-1.49,+1.20,+2.01,-4.14,+3.58
+0.78,-3.20,+0.38,-3.44,-0.86
-5.21,+4.10,+1.44,+1.30,-2.33
+1.43,-2.91,-1.57,-3.85,+2.20
-1.57,-3.70,+2.20,-3.22,-3.93
->
+0.78,-3.20,+0.38,-3.44,-0.86
+1.43,-2.91,-1.57,-3.85,+2.20

+4.57,-2.00,-2.67,+1.53,+3.94,+2.58,+2.50,-3.92,-5.79,-5.79,+0.56,+4.60,-1.37,-3.40,-3.52
+1.27,-3.13,+5.18,+1.35,+1.41,+1.37,+1.11,+4.19,+0.42,+2.24,+1.73,+0.67,-0.35,+1.78,+4.47
->
+1.27,-3.13,+5.18,+1.35,+1.41,+1.37,+1.11,+4.19,+0.42,+2.24,+1.73,+0.67,-0.35,+1.78,+4.47

-0.57,-2.17,-3.55
-4.10,-5.46,-3.88
-2.60,-4.36,-4.33
-1.63,-0.54,+1.79
+3.19,+2.82,-0.18
-1.71,-2.19,-1.12
+0.30,-0.81,-2.12
-1.69,-1.76,-0.38
+3.97,+5.15,+3.40
+2.14,+3.89,+4.54
+0.97,-0.27,-2.39
+1.93,+2.33,+1.16
->
-4.10,-5.46,-3.88
-1.63,-0.54,+1.79
-1.71,-2.19,-1.12
-1.69,-1.76,-0.38
+2.14,+3.89,+4.54
+1.93,+2.33,+1.16

+1.02,-1.09,+1.90,-0.84,-3.81,+0.08,-4.67,-0.33,+1.81,-0.29,-0.82
-0.58,+1.49,-1.57,-1.24,+0.22,+0.47,-0.50,+0.12,-1.06,-4.45,-1.05
+1.70,+1.32,+0.54,+1.40,+1.69,+0.44,+1.69,-3.11,+1.71,+1.70,+2.40
-0.32,-1.93,+0.57,-4.87,-0.55,-2.99,-0.63,-4.33,+1.85,-0.84,+2.40
->
-0.58,+1.49,-1.57,-1.24,+0.22,+0.47,-0.50,+0.12,-1.06,-4.45,-1.05
-0.32,-1.93,+0.57,-4.87,-0.55,-2.99,-0.63,-4.33,+1.85,-0.84,+2.40

+0.16,+1.74,+1.41,+2.44,-1.49,+1.96,+1.91,+2.83,+1.93,-0.72,-0.04,+1.11,+0.18,+2.67,+3.13
-0.42,-1.72,-1.24,-2.35,+1.34,-2.05,-2.10,-2.73,-2.03,+0.91,-0.08,-1.01,-0.33,-2.62,-3.05
-2.77,-2.05,-0.13,-0.13,-4.58,-0.72,-1.03,-0.21,-1.57,-3.16,-2.07,-1.83,-2.21,+0.67,+0.51
->
-0.42,-1.72,-1.24,-2.35,+1.34,-2.05,-2.10,-2.73,-2.03,+0.91,-0.08,-1.01,-0.33,-2.62,-3.05

+4.57,-0.13,-3.09,-0.94,-3.13,-3.06,-2.25,-0.98,-3.36,-3.02,-1.94
+3.16,+2.52,-3.96,+2.51,-0.98,-1.27,+0.98,+2.50,-4.29,+1.01,+2.30
-1.98,-3.50,+3.54,-2.86,+4.13,+4.11,+3.53,-2.88,+3.45,+3.96,-2.21
+1.54,+3.20,-3.24,+2.51,-4.46,-4.40,-4.16,+2.53,-3.06,-4.59,+1.88
+4.33,-3.97,-1.81,-4.53,-2.30,-2.16,-1.84,-4.59,-2.10,-2.66,-5.12
->
+3.16,+2.52,-3.96,+2.51,-0.98,-1.27,+0.98,+2.50,-4.29,+1.01,+2.30
+1.54,+3.20,-3.24,+2.51,-4.46,-4.40,-4.16,+2.53,-3.06,-4.59,+1.88

-3.04,+3.54
+3.09,+1.16
-3.01,+3.27
+3.08,+1.14
+2.95,+1.09
-2.99,+2.45
+2.54,+0.87
+0.90,+0.66
+2.84,+1.18
+1.48,+0.62
-2.46,+5.65
-3.00,+3.24
->
+3.09,+1.16
+3.08,+1.14
-2.99,+2.45
+0.90,+0.66
+1.48,+0.62
-3.00,+3.24

-1.38,-1.26,+3.68,-0.95,+0.70,-1.03,+0.04,+6.09,+4.51,+5.91,+3.80,-0.70
+0.18,+0.26,-1.65,+0.54,+1.33,+0.33,+1.11,-1.56,-1.47,-1.53,-1.40,+0.66
->
+0.18,+0.26,-1.65,+0.54,+1.33,+0.33,+1.11,-1.56,-1.47,-1.53,-1.40,+0.66

+0.41,+0.05,-1.67,-1.90,-2.06,+3.22
+0.27,+0.03,-1.84,-2.98,-2.14,+2.54
+0.53,+0.66,-1.86,-2.58,-1.40,+2.30
-2.49,+5.23,+4.65,-1.75,-1.66,+4.58
->
+0.27,+0.03,-1.84,-2.98,-2.14,+2.54
-2.49,+5.23,+4.65,-1.75,-1.66,+4.58
